Below is a small trained network, with its code and all its weights. Each question gives an input and a class and asks what happens when units are switched off, that is, made to give their printed mean instead of their output.

import numpy as np


def w(rows, s, z=0):
    codes = np.array(rows[::2]) - 128.0
    scale = np.full(codes.shape[1], s)
    scale[-1] = z or s
    return codes * scale


def f(y):
    return y / 2 * (1 + np.tanh(0.7978845608 * (y + 0.044715 * y**3)))


def log_softmax(a):
    a = a - a.max(-1, keepdims=True)
    return a - np.log(np.exp(a).sum(-1, keepdims=True))


def net(x, mask):
    res = np.array(x, float).reshape(1, 4) / 4 @ E
    y = f(res @ A[0][:, :-1].T + A[0][:, -1])
    res = res + np.where(mask, y, B[0][:, -1]) @ B[0][:, :-1]
    return log_softmax(res[-1] @ U[:, :-1].T + U[:, -1])


A, B = {}, {}
E = w([
[222,145,117,50],'x0',
[228,55,153,185],'x1',
[149,149,126,146],'x2',
[139,157,247,126],'x3',
],0.014)
A[0] = w([
[164,142,144,74,143],'N0',
[58,150,114,125,111],'N1',
[137,96,4,143,2],'N2',
[164,127,105,92,167],'N3',
[157,78,98,160,103],'N4',
[45,110,138,119,122],'N5',
[130,124,85,129,121],'N6',
[100,177,105,110,106],'N7',
[98,138,117,190,147],'N8',
[161,101,112,161,148],'N9',
[157,93,136,164,115],'N10',
[147,116,132,83,126],'N11',
[162,146,117,67,152],'N12',
[139,112,129,89,144],'N13',
[160,119,102,85,130],'N14',
[150,52,165,139,56],'N15',
[134,177,140,167,148],'N16',
[109,179,107,102,101],'N17',
[139,149,199,127,44],'N18',
[99,205,150,129,106],'N19',
[157,131,118,163,110],'N20',
[116,98,46,146,139],'N21',
[165,97,147,144,69],'N22',
[164,146,96,92,96],'N23',
[134,135,82,137,112],'N24',
[89,110,120,189,151],'N25',
[102,159,99,100,75],'N26',
[87,110,138,169,121],'N27',
[94,100,187,125,178],'N28',
],0.02,0.0055)
B[0] = w([
[200,187,124,196,207],'N0',
[123,125,115,88,214],'N1',
[86,149,227,89,252],'N2',
[166,150,124,164,198],'N3',
[86,84,99,107,206],'N4',
[103,127,119,164,219],'N5',
[102,151,194,103,170],'N6',
[84,81,107,133,190],'N7',
[179,187,79,171,211],'N8',
[127,96,104,107,199],'N9',
[71,82,82,92,205],'N10',
[151,190,99,141,173],'N11',
[171,184,99,146,214],'N12',
[187,173,108,165,162],'N13',
[184,173,93,175,193],'N14',
[68,70,83,99,215],'N15',
[134,161,130,100,170],'N16',
[96,2,53,109,187],'N17',
[75,147,235,70,217],'N18',
[88,74,111,75,206],'N19',
[83,133,104,122,166],'N20',
[109,181,221,134,230],'N21',
[64,69,98,104,191],'N22',
[174,127,101,160,190],'N23',
[103,136,174,84,169],'N24',
[161,179,95,189,229],'N25',
[62,66,112,123,179],'N26',
[183,219,68,178,210],'N27',
[169,175,171,141,217],'N28',
],0.0087,0.015)
U = w([
[147,194,45,218,159],'0',
[110,153,252,31,213],'1',
[101,26,16,47,1],'2',
],0.013,0.0035)

Each question gives the input, the list of numbers given to net, and the class t.
The units are the neurons (one row each of A and B). Each row of codes is followed by its name. A weight is (code - 128) times the scale printed after its matrix; where a second scale follows, it is the last column's (A, B and U).
mask holds one flag per neuron, in row order. A switched-off neuron (its flag False) gives its mean, the last column of its row in B, instead of its output. The means were averaged over made-up inputs and are rounded, as every weight is.
A unit's drop is (log p(t) with every unit on - log p(t) with that unit switched off) / (log p(t) with every unit on - log p(t) with every unit switched off).
The circuit of an input: a set's keep is (log p(t) with only the set's units on - log p(t) with every unit switched off) / (log p(t) with every unit on - log p(t) with every unit switched off). Starting from the 12 units with the biggest drops (on a tie, the unit counted first), units are removed one at a time, each time the one whose removal leaves the highest keep (on an exact tie, the one counted first), for as long as the keep stays at least 0.8.
circuit, biggest first: the units of the circuit, biggest drop first
unit that matters most: the unit with the biggest drop
k most important neurons: the k neurons with the biggest drops, biggest first
drop when u is switched off: that unit's drop, to one decimal
input [-4,-7,2,6], class 2: circuit, biggest first => (N17 N19)
input [-1,7,-6,-7], class 1: unit that matters most => N2
input [-7,-5,1,6], class 0: 3 most important neurons => (N27 N2 N8)
input [-5,0,4,-7], class 1: 2 most important neurons => (N2 N21)
input [3,0,0,3], class 0: 3 most important neurons => (N2 N21 N0)
input [6,7,-2,-7], class 1: 3 most important neurons => (N2 N21 N6)
input [5,-6,-1,5], class 2: 2 most important neurons => (N17 N19)
input [-4,1,-1,-5], class 1: 2 most important neurons => (N2 N21)
input [-7,-4,-4,6], class 0: 2 most important neurons => (N27 N2)
input [6,5,2,5], class 0: 2 most important neurons => (N0 N2)
input [-4,-2,4,-7], class 1: drop when N2 is switched off => 0.3
input [1,-5,1,-7], class 1: drop when N2 is switched off => 0.2
input [5,-1,4,-7], class 1: drop when N2 is switched off => 1.0
input [0,1,5,-2], class 1: unit that matters most => N27
